Here is a tiny trained network, its code and every weight. The questions are about switching its units off for an input and a class, where a switched-off unit gives its printed mean instead of its output.

import numpy as np


def w(rows, s, z=0):
    codes = np.array(rows[::2]) - 128.0
    scale = np.full(codes.shape[1], s)
    scale[-1] = z or s
    return codes * scale


def f(y):
    return y / 2 * (1 + np.tanh(0.7978845608 * (y + 0.044715 * y**3)))


def log_softmax(a):
    a = a - a.max(-1, keepdims=True)
    return a - np.log(np.exp(a).sum(-1, keepdims=True))


def net(x, mask):
    res = np.array(x, float).reshape(1, 7) / 4 @ E
    y = f(res @ A[0][:, :-1].T + A[0][:, -1])
    res = res + np.where(mask, y, B[0][:, -1]) @ B[0][:, :-1]
    return log_softmax(res[-1] @ U[:, :-1].T + U[:, -1])


A, B = {}, {}
E = w([
[93,220,233,108,226,30,71],'x0',
[33,168,173,99,126,185,227],'x1',
[100,80,130,155,135,131,95],'x2',
[208,111,190,176,240,198,208],'x3',
[91,131,141,170,77,125,152],'x4',
[112,192,191,203,41,75,193],'x5',
[254,197,45,14,139,128,117],'x6',
],0.0058)
A[0] = w([
[39,153,188,159,160,134,134,135],'N0',
[17,126,204,168,130,143,179,158],'N1',
[166,55,105,147,183,154,106,93],'N2',
[162,107,62,35,119,177,144,123],'N3',
[151,124,46,49,98,189,115,150],'N4',
[62,122,188,189,82,149,235,195],'N5',
[170,128,102,97,85,165,189,187],'N6',
[1,123,172,142,111,102,134,176],'N7',
[218,198,146,100,168,89,107,194],'N8',
[174,27,118,169,187,168,117,146],'N9',
[10,132,199,139,185,100,165,129],'N10',
[107,134,92,140,59,69,80,146],'N11',
[188,227,176,98,193,71,135,133],'N12',
[27,150,170,113,184,135,124,151],'N13',
[126,117,97,123,70,30,33,141],'N14',
[176,228,208,110,192,77,140,173],'N15',
[128,144,75,46,74,152,168,155],'N16',
[190,41,85,125,216,195,97,140],'N17',
[201,199,178,99,204,104,132,162],'N18',
[208,94,114,100,230,131,107,214],'N19',
[137,162,64,80,92,123,74,221],'N20',
[133,105,146,184,24,122,194,166],'N21',
[140,108,133,204,62,161,227,134],'N22',
[146,144,53,40,97,180,144,126],'N23',
[86,126,122,143,41,23,37,148],'N24',
[159,56,115,162,231,165,77,154],'N25',
[142,148,125,126,153,130,164,1],'N26',
[127,102,170,208,43,159,230,133],'N27',
[185,227,176,90,195,95,150,137],'N28',
],0.0074,0.0048)
B[0] = w([
[47,160,231,110,144,168,130,203],'N0',
[20,149,221,171,161,239,164,240],'N1',
[162,35,135,137,133,150,106,158],'N2',
[144,114,151,20,88,81,204,186],'N3',
[118,120,91,31,76,87,179,197],'N4',
[84,133,155,236,168,246,193,255],'N5',
[149,148,65,88,113,129,223,181],'N6',
[25,129,187,166,72,182,67,229],'N7',
[182,158,126,100,173,25,102,199],'N8',
[193,27,121,124,164,185,103,189],'N9',
[26,149,244,97,154,198,100,224],'N10',
[84,124,68,184,46,74,62,182],'N11',
[186,235,117,168,217,28,119,198],'N12',
[70,128,216,61,121,116,123,193],'N13',
[119,80,80,176,70,36,19,203],'N14',
[161,242,164,182,230,60,117,219],'N15',
[63,181,86,63,65,118,202,176],'N16',
[224,15,148,51,153,152,100,205],'N17',
[196,186,155,141,232,29,141,196],'N18',
[225,59,181,50,214,85,128,213],'N19',
[138,150,88,81,73,40,121,203],'N20',
[122,144,14,226,91,174,143,208],'N21',
[169,113,21,228,130,230,199,204],'N22',
[106,158,95,23,76,90,197,183],'N23',
[65,122,89,226,47,48,3,222],'N24',
[182,31,209,102,165,183,60,191],'N25',
[133,132,117,142,163,108,119,113],'N26',
[135,116,31,248,154,234,186,221],'N27',
[181,228,131,161,226,53,175,193],'N28',
],0.0067,0.008)
U = w([
[131,156,85,30,63,110,208,170],'0',
[17,158,254,140,140,184,123,155],'1',
[202,9,153,74,169,149,97,61],'2',
[123,131,71,222,115,217,209,132],'3',
[190,228,154,144,219,61,129,10],'4',
[97,126,88,175,29,79,8,175],'5',
],0.0082,0.0013)

Each question gives the input, the list of numbers given to net, and the class t.
The units are the neurons (one row each of A and B). Each row of codes is followed by its name. A weight is (code - 128) times the scale printed after its matrix; where a second scale follows, it is the last column's (A, B and U).
mask holds one flag per neuron, in row order. A switched-off neuron (its flag False) gives its mean, the last column of its row in B, instead of its output. The means were averaged over made-up inputs and are rounded, as every weight is.
A unit's drop is (log p(t) with every unit on - log p(t) with that unit switched off) / (log p(t) with every unit on - log p(t) with every unit switched off).
The circuit of an input: a set's keep is (log p(t) with only the set's units on - log p(t) with every unit switched off) / (log p(t) with every unit on - log p(t) with every unit switched off). Starting from the 12 units with the biggest drops (on a tie, the unit counted first), units are removed one at a time, each time the one whose removal leaves the highest keep (on an exact tie, the one counted first), for as long as the keep stays at least 0.8.
circuit, biggest first: the units of the circuit, biggest drop first
k most important neurons: the k neurons with the biggest drops, biggest first
drop of u: that unit's drop, to one decimal
input [0,3,-8,8,0,6,1], class 4: circuit, biggest first => [N28]
input [-1,5,0,-7,-1,6,5], class 5: circuit, biggest first => [N24; N11]
input [4,4,-5,2,-2,6,0], class 4: 3 most important neurons => [N12; N15; N28]
input [-4,-3,2,-1,-7,-2,6], class 0: 4 most important neurons => [N23; N4; N16; N3]
input [-6,0,2,-6,-6,-1,-8], class 5: 2 most important neurons => [N24; N11]
input [3,-2,7,8,-5,-5,4], class 2: 2 most important neurons => [N17; N25]
input [8,5,-8,-8,7,5,5], class 4: 2 most important neurons => [N15; N28]
input [4,-3,-4,-5,0,1,2], class 5: 3 most important neurons => [N24; N14; N11]
input [-8,-8,-5,2,6,-2,0], class 2: 2 most important neurons => [N17; N9]
input [-2,8,-1,8,-1,4,-5], class 3: 4 most important neurons => [N27; N22; N21; N5]
input [-8,7,-3,7,-4,-4,6], class 0: 2 most important neurons => [N23; N16]
input [-3,5,-2,-4,2,1,-6], class 3: 4 most important neurons => [N27; N22; N21; N5]
input [0,-8,-3,2,8,8,1], class 3: 2 most important neurons => [N27; N22]
input [-1,0,-1,-5,-5,8,7], class 0: circuit, biggest first => [N16]
input [-6,0,8,-3,3,-8,7], class 0: drop of N16 => 0.1
input [3,-3,-1,-6,4,2,8], class 5: drop of N24 => 0.3
input [3,-7,-8,8,-7,-6,-4], class 2: drop of N25 => 0.4
